Here is a tiny trained network, its code and every weight. The questions are about switching its units off for an input and a target symbol, where a switched-off unit gives its printed mean instead of its output.

import numpy as np


def w(rows, s, z=0):
    codes = np.array(rows[::2]) - 128.0
    scale = np.full(codes.shape[1], s)
    scale[-1] = z or s
    return codes * scale


def norm(h):
    return h / np.sqrt((h * h).mean(-1, keepdims=True) + 1e-5)


def f(y):
    return y / 2 * (1 + np.tanh(0.7978845608 * (y + 0.044715 * y**3)))


def softmax(a):
    e = np.exp(a - a.max(-1, keepdims=True))
    return e / e.sum(-1, keepdims=True)


def log_softmax(a):
    a = a - a.max(-1, keepdims=True)
    return a - np.log(np.exp(a).sum(-1, keepdims=True))


def net(x, mask):
    ids = ['γεζθξφω'.index(c) for c in x.split()]
    T = len(ids)
    res = E[ids] + P[:T]
    u = 0
    for l in range(2):
        q, k, v = (norm(res) @ M[l].T for M in (Q, K, V))
        z = softmax(np.where(np.tri(T) > 0, q @ k.T / 4**0.5, -1e9)) @ v
        res = res + np.where(mask[u], z, O[l][:, -1]) @ O[l][:, :-1]
        u += 1
        y = f(norm(res) @ A[l][:, :-1].T + A[l][:, -1])
        res = res + np.where(mask[u : u + 8], y, B[l][:, -1]) @ B[l][:, :-1]
        u += 8
    return log_softmax(norm(res)[-1] @ U[:, :-1].T + U[:, -1])


Q, K, V, O, A, B = {}, {}, {}, {}, {}, {}
E = w([
[55,122,233,171],'γ',
[125,162,235,232],'ε',
[161,165,1,107],'ζ',
[83,213,42,81],'θ',
[190,161,11,119],'ξ',
[69,177,5,84],'φ',
[6,71,207,187],'ω',
],0.0064)
P = w([
[107,177,190,158],'0',
[196,136,151,134],'1',
[100,104,124,92],'2',
[177,137,147,156],'3',
[101,99,137,66],'4',
[166,150,142,177],'5',
[114,97,155,50],'6',
[136,152,128,182],'7',
[164,103,166,59],'8',
[77,122,102,151],'9',
[246,119,173,114],'10',
],0.014)
Q[0] = w([
[60,73,93,169],'0.h0',
[51,128,91,157],'0.h0',
[152,191,89,242],'0.h0',
[201,57,179,7],'0.h0',
],0.011)
K[0] = w([
[238,191,125,101],'0.h0',
[158,99,165,127],'0.h0',
[105,125,163,5],'0.h0',
[93,130,68,217],'0.h0',
],0.014)
V[0] = w([
[213,150,101,126],'0.h0',
[228,96,117,76],'0.h0',
[105,172,178,44],'0.h0',
[1,158,97,133],'0.h0',
],0.0068)
O[0] = w([
[111,201,142,126,117],'0.h0',
[203,193,119,99,11],'0.h0',
[136,77,181,1,236],'0.h0',
[28,197,86,56,253],'0.h0',
],0.0086,0.002)
A[0] = w([
[126,136,177,185,109],'0.n0',
[86,71,88,65,66],'0.n1',
[160,126,194,114,90],'0.n2',
[99,106,132,99,248],'0.n3',
[112,137,41,70,254],'0.n4',
[112,94,169,90,228],'0.n5',
[11,77,123,156,4],'0.n6',
[145,209,199,167,190],'0.n7',
],0.012,0.003)
B[0] = w([
[116,190,145,14,147],'0.n0',
[188,157,140,72,183],'0.n1',
[36,141,83,172,143],'0.n2',
[231,113,70,148,179],'0.n3',
[248,50,67,171,247],'0.n4',
[253,151,155,211,178],'0.n5',
[166,121,48,168,157],'0.n6',
[178,70,74,157,172],'0.n7',
],0.0046,0.011)
Q[1] = w([
[145,194,92,153],'1.h0',
[114,78,106,89],'1.h0',
[115,158,147,173],'1.h0',
[158,58,208,249],'1.h0',
],0.017)
K[1] = w([
[147,123,50,81],'1.h0',
[223,125,198,124],'1.h0',
[27,113,122,75],'1.h0',
[7,240,141,171],'1.h0',
],0.012)
V[1] = w([
[254,219,186,209],'1.h0',
[65,98,158,149],'1.h0',
[127,44,34,72],'1.h0',
[145,14,118,249],'1.h0',
],0.0074)
O[1] = w([
[163,178,157,135,253],'1.h0',
[142,134,81,66,32],'1.h0',
[37,69,156,111,204],'1.h0',
[1,181,95,132,226],'1.h0',
],0.0087,0.0043)
A[1] = w([
[149,138,136,7,59],'1.n0',
[154,148,77,143,253],'1.n1',
[122,168,100,109,188],'1.n2',
[92,147,100,112,114],'1.n3',
[101,99,98,69,85],'1.n4',
[137,68,111,92,208],'1.n5',
[138,140,80,59,239],'1.n6',
[152,130,96,76,203],'1.n7',
],0.019,0.0026)
B[1] = w([
[40,98,227,17,147],'1.n0',
[119,153,122,59,248],'1.n1',
[139,71,151,63,158],'1.n2',
[151,103,71,105,135],'1.n3',
[135,173,171,254,141],'1.n4',
[88,156,127,72,190],'1.n5',
[107,105,130,194,196],'1.n6',
[95,84,171,232,191],'1.n7',
],0.011)
U = w([
[96,143,66,20,72],'γ',
[142,209,118,94,193],'ε',
[95,162,121,214,252],'ζ',
[202,6,141,116,20],'θ',
[211,121,77,169,175],'ξ',
[70,76,192,70,68],'φ',
[107,106,12,169,148],'ω',
],0.011,0.0033)

Each question gives the input, a string of symbols that net reads in full, and the target symbol t.
The units are the heads (4 rows each of Q, K, V and O) and the neurons (one row each of A and B). Each row of codes is followed by its name. A weight is (code - 128) times the scale printed after its matrix; where a second scale follows, it is the last column's (O, A, B and U).
mask holds one flag per unit, layer by layer, with each layer's heads first. A switched-off unit (its flag False) gives its mean, the last column of its rows in O or B, instead of its output. The means were averaged over made-up inputs and are rounded, as every weight is.
A unit's drop is (log p(t) with every unit on - log p(t) with that unit switched off) / (log p(t) with every unit on - log p(t) with every unit switched off).
The circuit of an input: a set's keep is (log p(t) with only the set's units on - log p(t) with every unit switched off) / (log p(t) with every unit on - log p(t) with every unit switched off). Starting from the 12 units with the biggest drops (on a tie, the unit counted first), units are removed one at a time, each time the one whose removal leaves the highest keep (on an exact tie, the one counted first), for as long as the keep stays at least 0.8.
units of the circuit, in order: the units of the circuit, biggest drop first
k most important neurons: the k neurons with the biggest drops, biggest first
top k neurons in layer l: the k neurons of layer l with the biggest drops, biggest first
input θ φ θ ζ θ φ θ θ ω ε φ, target ω: 2 most important neurons : 1.n0, 0.n4
input γ γ ζ θ ζ φ ε θ θ θ φ, target φ: top 2 neurons in layer 0 : 0.n1, 0.n7
input γ φ φ θ, target ζ: units of the circuit, in order : 0.h0, 1.h0, 1.n4
input ξ θ γ ω ε ζ ε γ φ ζ ζ, target γ: 3 most important neurons : 1.n1, 0.n5, 0.n1
input γ ζ ω, target γ: 2 most important neurons : 0.n6, 1.n2
input ε θ ξ, target φ: 2 most important neurons : 0.n1, 0.n6
input ε ζ θ ω ε θ, target ξ: units of the circuit, in order : 0.n4, 0.h0, 1.h0
input ξ θ ζ γ γ θ, target θ: top 2 neurons in layer 0 : 0.n4, 0.n1
input ζ ε ω ζ θ θ θ φ, target φ: units of the circuit, in order : 0.h0, 1.n0
input θ θ γ γ φ ε ε ζ, target ξ: units of the circuit, in order : 0.n4, 1.h0
input ζ θ γ φ ε θ ε φ, target ξ: units of the circuit, in order : 0.n4, 0.h0, 1.h0
input θ ω ζ θ ε γ, target θ: units of the circuit, in order : 1.h0, 0.h0
input φ ω θ θ ε ζ θ ε ζ, target ξ: units of the circuit, in order : 0.h0, 1.n0
input ω θ θ θ ε θ θ ξ θ, target ε: units of the circuit, in order : 0.h0
input θ θ ω ω ω ω γ ξ φ ξ ξ, target γ: units of the circuit, in order : 1.n1, 0.h0, 0.n5
input ε γ ω ε γ θ θ φ ε, target ε: units of the circuit, in order : 1.h0
input ζ γ θ ω ξ ε γ, target ζ: 4 most important neurons : 0.n5, 0.n7, 1.n1, 0.n1
input γ θ ξ, target φ: units of the circuit, in order : 0.n1, 1.n0
input ζ γ θ θ ε, target ζ: 2 most important neurons : 0.n5, 1.n1
input φ ζ ε φ, target ξ: 2 most important neurons : 0.n4, 0.n0
input θ ζ ε ζ θ φ φ, target ζ: 2 most important neurons : 0.n5, 1.n4
input ε ζ θ ζ θ ξ φ ω θ, target ω: most important neuron : 0.n6
